Here is a tiny trained network, its code and every weight. The questions are about switching its units off for an input and a class, where a switched-off unit gives its printed mean instead of its output.

import numpy as np


def w(rows, s, z=0):
    codes = np.array(rows[::2]) - 128.0
    scale = np.full(codes.shape[1], s)
    scale[-1] = z or s
    return codes * scale


def f(y):
    return np.maximum(y, 0)


def log_softmax(a):
    a = a - a.max(-1, keepdims=True)
    return a - np.log(np.exp(a).sum(-1, keepdims=True))


def net(x, mask):
    res = np.array(x, float).reshape(1, 4) / 4 @ E
    y = f(res @ A[0][:, :-1].T + A[0][:, -1])
    res = res + np.where(mask, y, B[0][:, -1]) @ B[0][:, :-1]
    return log_softmax(res[-1] @ U[:, :-1].T + U[:, -1])


A, B = {}, {}
E = w([
[34,91,136,210,75,95,109,89,113],'x0',
[109,190,32,11,113,131,165,39,103],'x1',
[127,238,124,125,214,1,42,138,137],'x2',
[133,126,131,117,116,129,119,110,138],'x3',
],0.016)
A[0] = w([
[241,128,157,71,173,205,118,183,146,42],'neuron 1',
[54,43,130,135,115,174,170,102,132,132],'neuron 2',
[96,152,75,123,127,136,174,83,130,21],'neuron 3',
[88,141,136,136,143,52,36,151,153,18],'neuron 4',
[137,167,129,111,137,86,92,136,153,177],'neuron 5',
[204,69,203,162,165,105,73,180,170,46],'neuron 6',
[141,225,97,49,185,81,180,116,149,94],'neuron 7',
[110,71,120,105,115,180,144,141,124,201],'neuron 8',
[96,135,147,120,97,201,168,139,166,202],'neuron 9',
[197,95,97,130,107,170,195,112,123,109],'neuron 10',
[101,55,170,177,84,157,95,148,117,170],'neuron 11',
[115,139,113,110,130,116,181,69,84,1],'neuron 12',
[130,94,157,102,86,171,174,134,106,211],'neuron 13',
[85,152,25,104,117,143,151,78,69,18],'neuron 14',
[139,138,91,59,141,105,169,101,116,108],'neuron 15',
[33,74,112,145,112,62,110,89,72,6],'neuron 16',
[96,90,174,174,97,173,141,117,110,139],'neuron 17',
[136,71,122,112,67,200,252,133,182,165],'neuron 18',
[145,70,55,136,102,191,191,130,180,78],'neuron 19',
[107,63,133,160,88,179,118,109,82,184],'neuron 20',
],0.012,0.0095)
B[0] = w([
[79,190,245,217,140,95,164,112,154,200],'neuron 1',
[104,127,74,126,144,157,57,167,144,212],'neuron 2',
[93,172,163,174,96,134,189,133,184,162],'neuron 3',
[129,180,173,211,128,143,187,181,210,191],'neuron 4',
[187,101,101,149,214,78,180,89,112,185],'neuron 5',
[151,92,71,119,172,34,228,54,40,207],'neuron 6',
[93,41,53,62,119,176,64,141,105,226],'neuron 7',
[87,183,170,167,109,148,180,162,144,201],'neuron 8',
[73,128,158,155,110,103,155,139,155,197],'neuron 9',
[157,111,114,101,178,87,140,87,68,194],'neuron 10',
[102,166,137,122,96,196,67,228,168,224],'neuron 11',
[102,186,176,166,81,179,135,145,211,157],'neuron 12',
[126,154,161,195,115,137,193,115,132,210],'neuron 13',
[189,188,158,220,107,92,234,85,153,191],'neuron 14',
[119,116,96,73,120,179,90,157,104,189],'neuron 15',
[194,143,97,134,212,20,245,5,61,177],'neuron 16',
[155,135,125,103,136,154,79,186,138,202],'neuron 17',
[154,162,130,138,146,88,215,82,113,255],'neuron 18',
[177,70,70,82,218,96,133,108,58,203],'neuron 19',
[158,104,110,102,99,173,47,185,159,212],'neuron 20',
],0.011,0.028)
U = w([
[120,145,213,217,122,115,147,155,210,115],'0',
[175,99,62,81,157,67,160,63,6,192],'1',
[94,42,41,8,93,230,2,219,139,4],'2',
],0.015,0.0032)

Each question gives the input, the list of numbers given to net, and the class t.
The units are the neurons (one row each of A and B). Each row of codes is followed by its name. A weight is (code - 128) times the scale printed after its matrix; where a second scale follows, it is the last column's (A, B and U).
mask holds one flag per neuron, in row order. A switched-off neuron (its flag False) gives its mean, the last column of its row in B, instead of its output. The means were averaged over made-up inputs and are rounded, as every weight is.
A unit's drop is (log p(t) with every unit on - log p(t) with that unit switched off) / (log p(t) with every unit on - log p(t) with every unit switched off).
The circuit of an input: a set's keep is (log p(t) with only the set's units on - log p(t) with every unit switched off) / (log p(t) with every unit on - log p(t) with every unit switched off). Starting from the 12 units with the biggest drops (on a tie, the unit counted first), units are removed one at a time, each time the one whose removal leaves the highest keep (on an exact tie, the one counted first), for as long as the keep stays at least 0.8.
units of the circuit, in order: the units of the circuit, biggest drop first
unit that matters most: the unit with the biggest drop
k most important neurons: the k neurons with the biggest drops, biggest first
drop when u is switched off: that unit's drop, to one decimal
input [6,7,0,-4], class 0: 2 most important neurons	[neuron 12; neuron 6]
input [-3,5,6,-2], class 2: units of the circuit, in order	[neuron 7]
input [-5,-5,2,3], class 1: 2 most important neurons	[neuron 6; neuron 11]
input [-1,-2,2,8], class 1: 2 most important neurons	[neuron 11; neuron 1]
input [6,0,-2,-4], class 2: 2 most important neurons	[neuron 1; neuron 14]
input [4,5,-6,-3], class 0: 2 most important neurons	[neuron 6; neuron 12]
input [-1,-1,7,7], class 1: 3 most important neurons	[neuron 1; neuron 11; neuron 5]
input [-5,-4,3,5], class 1: 2 most important neurons	[neuron 6; neuron 11]
input [1,2,-6,-7], class 0: 2 most important neurons	[neuron 6; neuron 8]
input [2,8,-8,3], class 0: 2 most important neurons	[neuron 12; neuron 3]
input [6,6,-5,6], class 0: 3 most important neurons	[neuron 12; neuron 6; neuron 3]
input [1,8,-1,2], class 0: 4 most important neurons	[neuron 14; neuron 12; neuron 6; neuron 3]
input [4,1,2,6], class 1: 4 most important neurons	[neuron 1; neuron 11; neuron 8; neuron 16]
input [-8,4,7,-4], class 2: unit that matters most	neuron 7
input [-8,-3,8,-4], class 1: 2 most important neurons	[neuron 6; neuron 7]
input [-7,7,6,7], class 2: drop when neuron 7 is switched off	0.9
input [-6,1,5,4], class 2: drop when neuron 16 is switched off	0.2
input [-8,3,5,2], class 2: drop when neuron 7 is switched off	0.6
